[128 = 0]
[108 108 134 133 130 117 112 125 138 144 137 100 123 142 138 127 118 128
 145 151 127  87  95  93 137 148 136] => 12
[132 143 173 181 152 138 105 111 124 162 182 209 114 106 115 130 171 157
 155  83 113 109 160 160 198 148 142] => 6
[143 155 150 158 129 140 156 134 124  88 103  85 113 145 169 156 152 139
 140  81 121 111 119  85  96 106 131] => 5
[131 135 137 148 145 147 159 138 132 134 137 141 120 119 127 138 155 141
 139 109 116 115 123 123 130 134 132] => 6
[109 128 147 166 161 152 193 130 131 127 122  90  97 103 113 133 162 153
 158 133 128 123 124 106  89  93 106] => 7
[152 143 136 128 130 146 145 113 115  89 117  89  89 103 115 135 167 150
 139  78 109  91 119  94 105 117 151] => 15
[139 139 146 151 152 158 195 170 163 157 126 109 132 154 163 156 150 138
 153 162 147 143 148 152 189 170 170] => 1
[152 218 161 232 148 111 151 237 185 158  43 224 211 148 169 140  97 116
 115  87 119 186 113 164 138 201 150] => 0
[142 135 146 132 140 138 151 131 119 103 118 166 197 187 183 177 149 126
 125 159 144 149 138 138 144 157 164] => 11
[108 108 127 118 118 114  88  99 118 126 140  84  90 108 105 114 110 117
 112  96 115 110 136 140 155 125 120] => 5
[145 164 167 165 133 113  82 114 127 146 148 219 167 140 138 135 137 136
 147 166 151 171 155 162 163 166 170] => 15
[141 156 190 190 129 127 119 125 148 163 169 149 106 131 137 110 123 137
 160  87 124 102 129  79 116  85 113] => 15
[122 129 134 136 101 132 183 181 184 176 153 157 146 167 169 117  96 117
 147 123 162 160 180 153 229 186 176] => 9

[143 168 126  53 120 130 161  80  48 158 130 145 114 105 116 134  99 135
 146  68 127 149  89 124  98 115 134 147 125 100 159 134 108 125 104 121
 141 104 151 113 130 123 190 132 139 162 104 183 143 121  75 112 162] => 14
[118 141 132  97 142 128 146 131  91 149 121 174  98 128 134 133 140  98
 116  93 108 130 106 136 101 127 163  88 128  89 218 112 109  95 118 105
 138 102 104  97 144 105 174 121 130  30 122 162 122 127 164  92 156] => 5
[ 42  92 126 131 157 136 129 106 157 137 134 177 165 165 134 122 146 137
 201 141 162  90 108 128 189 104 140 108 151  76  85 115 125 142 136 147
 118 151 160 169 141 102 130 104 151  78 109 149 142 149 101 128 119] => 12
[156 133  86  81  73 142  89 150 174 117  67  95 172  85 128 136 162 164
  79 158 157 118 138 117  62 143 140 184  91 166 144 117 137 132 131 124
 125 144 102 128 122 101 110 191  85 158  99 142 121  96 197 137  95] => 14
[111 116  93 113 137 143 126 140 174  77 100 122 134  93 128 134 137  91
 107 118 123 149 115 127  87 100 153  96  99 132 146 122 114 112 155 118
 138 129 120 102  97  92 135 173 133 139 141 177 103  97 146 119 180] => 7
[161 138 136  97 133 147 124 128 109 122  94 211 112 169 148 128 125 125
 118 145 134  91 121 122 151  91 106  93 107 108 179 102 115 130 174 159
 122  69 110 159 154 133 150 124 106  52 103  51 145 152 125 127  80] => 15
[ 28  95 104 121 185 131 113 129 172 131 126  73 159 100 107 132 136 115
 121 115 141 171 139 145 142 103 148 106 141 134  30 161 132 104  91 118
 117 178 129 104 110 130 143 143 154 132 125 203 117 104 142 126 199] => 1
[ 58 112 133   9 122 145 101 151 160 189 101 137 124 108 130 106 122 106
  95 185 147 190 113 136 130  61 116  70 150 152  65 169 104 131 115 144
 124 154  94 112 124 148 135 113 139 185 134 136 118 107  93 114 140] => 0

[113 143 132 112 116  89 140 115  89 112  77 107 132  64 142 162  95 115
  82 122 178  51  95 170 116 135 156 133  73 144 106 135 135 138 160 112
 116 203 137 123 151] => 1
[125 143 145 116 114  81 158  80  81 139  33 133  89  99 138 165 103 125
  80 144 193  54 109 156 119 128 191 135  59 131 106 137 146 143 120 107
 125 190 136 128 154] => 8
[143 125 152 123 114 105 146 112  83 123  30 137  99 100 125 168 100 132
 131 137 192  86 111 155 123 128 159 139  80 142 128 157 176 152  83 122
 134 167 134 130 151] => 13
[113 134 136 109 115  90 150  73  94 134  93 126 114  92 139 122 100 117
  75 122 173  27 106 175 112 130 148 131  73 139  83 116 110 152 162 104
 118 182 135 119 153] => 0
[125 159 130 122 118  83 138  63  91 151  24 134 106 155 142 179 115 126
  78 157 186  72 105 169 117 128 214 131  69 121 127 122 157 124 102 105
 125 193 130 128 159] => 9
[134 133 147 122 116  78 149  63  81 140  65 143  96 130 133 170 101 129
  89 146 175  73 116 155 122 127 181 134  80 131 121 140 155 147 101 114
 128 166 134 129 154] => 11
[137 111 130 118 111 125 147  68 102 132  88 134 116 110 129 118 104 129
 107 121 162  81 109 165 102 134 150 133  89 153 108 144 104 152 125 130
 125 158 130 114 161] => 2
[119 139 139 109 114  79 149  80  81 140  79 128 105 102 137 139 100 117
  83 131 164  62 108 170 114 130 168 135  47 134  94 127 111 151 146 106
 120 188 138 121 155] => 3
[130 129 147 116 115  97 158  91  85 132  57 134 107  84 131 151  99 126
  92 132 185  81 106 164 117 129 164 138  91 142 111 154 147 151 133 115
 128 186 135 126 157] => 6
[138 121 134 118 108 119 142  31  95 150  79 146 104 143 131 111 109 127
  83 138 167  79 113 162 103 130 120 130  56 140 104 133 101 148 123 119
 129 150 128 114 163] => 4
[147 128 142 128 120 120 135 108  98 131  51 138 110 120 120 191 108 136
  90 144 175 113 120 146 119 130 179 137 101 138 152 152 189 138  77 123
 134 150 129 134 158] => 15
[149 106 131 117 110 128 138  27 115 159  77 158 103 167 129 109 117 135
 104 143 149  87 114 161  97 130 176 129  80 139 118 137 103 145  97 127
 131 123 122 113 167] => 5
